Below are the code and all the weights of a small trained network. Each question names an input and a target symbol and asks about switching units off, where a switched-off unit gives its printed mean instead of its output.

import numpy as np


def w(rows, s, z=0):
    codes = np.array(rows[::2]) - 128.0
    scale = np.full(codes.shape[1], s)
    scale[-1] = z or s
    return codes * scale


def norm(h):
    return h / np.sqrt((h * h).mean(-1, keepdims=True) + 1e-5)


def f(y):
    return np.maximum(y, 0)


def softmax(a):
    e = np.exp(a - a.max(-1, keepdims=True))
    return e / e.sum(-1, keepdims=True)


def log_softmax(a):
    a = a - a.max(-1, keepdims=True)
    return a - np.log(np.exp(a).sum(-1, keepdims=True))


def net(x, mask):
    ids = ['ΔΛΞΠΣΨαεηθμφ'.index(c) for c in x.split()]
    T = len(ids)
    res = E[ids] + P[:T]
    q, k, v = (norm(res) @ M[0].T for M in (Q, K, V))
    z = softmax(np.where(np.tri(T) > 0, q @ k.T / 2**0.5, -1e9)) @ v
    res = res + np.where(mask[0], z, O[0][:, -1]) @ O[0][:, :-1]
    y = f(norm(res) @ A[0][:, :-1].T + A[0][:, -1])
    res = res + np.where(mask[1:9], y, B[0][:, -1]) @ B[0][:, :-1]
    return log_softmax(norm(res)[-1] @ U[:, :-1].T + U[:, -1])


Q, K, V, O, A, B = {}, {}, {}, {}, {}, {}
E = w([
[146,151,155,145,72],'Δ',
[187,121,127,103,1],'Λ',
[191,101,94,85,16],'Ξ',
[164,186,120,139,80],'Π',
[137,147,155,138,74],'Σ',
[73,119,82,131,127],'Ψ',
[142,146,162,135,81],'α',
[163,151,158,152,88],'ε',
[136,187,60,179,109],'η',
[188,157,140,183,97],'θ',
[88,95,151,95,185],'μ',
[213,152,135,143,187],'φ',
],0.02)
P = w([
[179,109,69,30,69],'0',
[149,129,95,7,76],'1',
[143,17,95,113,81],'2',
[128,132,115,38,96],'3',
[130,38,126,141,82],'4',
[117,143,132,59,111],'5',
[117,51,144,159,91],'6',
[103,154,145,77,126],'7',
[110,66,159,175,102],'8',
[93,159,155,96,143],'9',
[95,73,172,198,114],'10',
[79,163,163,117,162],'11',
[77,78,183,219,126],'12',
[69,163,167,133,175],'13',
],0.011)
Q[0] = w([
[107,74,205,252,38],'head 0',
[144,65,107,200,151],'head 0',
],0.026)
K[0] = w([
[75,172,187,221,192],'head 0',
[125,118,74,155,249],'head 0',
],0.016)
V[0] = w([
[1,136,99,153,64],'head 0',
[170,170,39,175,89],'head 0',
],0.008)
O[0] = w([
[191,255,105,84,48,40],'head 0',
[103,244,171,206,104,254],'head 0',
],0.013,0.0024)
A[0] = w([
[134,79,122,7,138,72],'neuron 0',
[146,144,35,188,146,143],'neuron 1',
[33,207,61,73,192,153],'neuron 2',
[163,162,219,69,187,181],'neuron 3',
[101,163,178,71,112,155],'neuron 4',
[6,158,141,31,131,50],'neuron 5',
[110,134,202,69,142,84],'neuron 6',
[182,128,159,162,190,255],'neuron 7',
],0.015,0.0071)
B[0] = w([
[162,176,131,203,174,167],'neuron 0',
[175,77,183,151,174,172],'neuron 1',
[5,104,65,151,82,189],'neuron 2',
[21,118,107,114,155,224],'neuron 3',
[152,102,160,148,202,232],'neuron 4',
[167,159,6,58,127,163],'neuron 5',
[99,99,49,204,97,156],'neuron 6',
[86,111,87,77,90,254],'neuron 7',
],0.016,0.0072)
U = w([
[126,128,229,117,172,175],'Δ',
[151,147,187,73,129,226],'Λ',
[181,168,121,135,147,205],'Ξ',
[101,232,137,161,124,107],'Π',
[154,184,143,61,201,195],'Σ',
[149,149,55,92,108,99],'Ψ',
[205,108,74,183,221,168],'α',
[95,4,187,142,184,81],'ε',
[92,108,134,229,79,3],'η',
[80,125,184,93,34,51],'θ',
[143,164,62,118,120,154],'μ',
[113,139,152,21,130,198],'φ',
],0.015,0.0072)

Each question gives the input, a string of symbols that net reads in full, and the target symbol t.
The units are the heads (2 rows each of Q, K, V and O) and the neurons (one row each of A and B). Each row of codes is followed by its name. A weight is (code - 128) times the scale printed after its matrix; where a second scale follows, it is the last column's (O, A, B and U).
mask holds one flag per unit, heads first, then neurons. A switched-off unit (its flag False) gives its mean, the last column of its rows in O or B, instead of its output. The means were averaged over made-up inputs and are rounded, as every weight is.
A unit's drop is (log p(t) with every unit on - log p(t) with that unit switched off) / (log p(t) with every unit on - log p(t) with every unit switched off).
The circuit of an input: a set's keep is (log p(t) with only the set's units on - log p(t) with every unit switched off) / (log p(t) with every unit on - log p(t) with every unit switched off). Starting from all 9 units, units are removed one at a time, each time the one whose removal leaves the highest keep (on an exact tie, the one counted first), for as long as the keep stays at least 0.8.
units of the circuit, in order: the units of the circuit, biggest drop first
unit that matters most: the unit with the biggest drop
k most important neurons: the k neurons with the biggest drops, biggest first
drop of u: that unit's drop, to one decimal
input μ Ξ μ Π, target Π: unit that matters most	neuron 7
input Δ η φ φ Λ Π Σ Λ Π θ, target θ: units of the circuit, in order	neuron 7; neuron 4; neuron 5
input ε μ φ ε ε ε ε Δ Π η, target η: units of the circuit, in order	neuron 2; neuron 1; neuron 3
input η Ξ Σ θ θ ε μ, target α: units of the circuit, in order	neuron 0; head 0
input Π Δ α ε Ψ Ψ μ φ Π Λ μ, target α: units of the circuit, in order	head 0; neuron 0
input Σ Π μ μ Π η Ψ Δ Λ Ξ, target Λ: 2 most important neurons	neuron 2; neuron 7
input μ ε η, target α: units of the circuit, in order	neuron 1; head 0
input μ ε Δ Ξ θ ε Λ Λ Π φ ε μ Ψ, target α: 3 most important neurons	neuron 0; neuron 7; neuron 3
input α α Λ ε μ Π θ ε μ ε α, target α: units of the circuit, in order	head 0; neuron 0
input ε Ξ θ Λ Ψ η ε α Δ Ψ α, target Δ: 4 most important neurons	neuron 7; neuron 2; neuron 4; neuron 5
input Σ Λ φ Π Σ ε, target ε: 2 most important neurons	neuron 4; neuron 5
input α θ Π Δ ε Ψ Λ Σ α, target Δ: 3 most important neurons	neuron 7; neuron 2; neuron 5
input ε η ε ε θ Ξ, target Ξ: 3 most important neurons	neuron 7; neuron 0; neuron 2
input φ Π η, target ε: most important neuron	neuron 1
input φ Λ φ Ψ ε Π Λ Δ, target Δ: drop of head 0	0.5
input μ μ μ α η Λ ε, target Π: drop of head 0	1.1
input Δ α α μ Δ Π μ Ψ Σ, target α: drop of neuron 6	0.0
input Λ Σ Λ Ξ φ Λ θ φ Σ, target ε: drop of neuron 2	0.1
input Δ Δ φ Σ Π Π η Λ, target Λ: 3 most important neurons	neuron 2; neuron 7; neuron 4
input Λ Ξ Λ Π α μ, target μ: unit that matters most	neuron 5
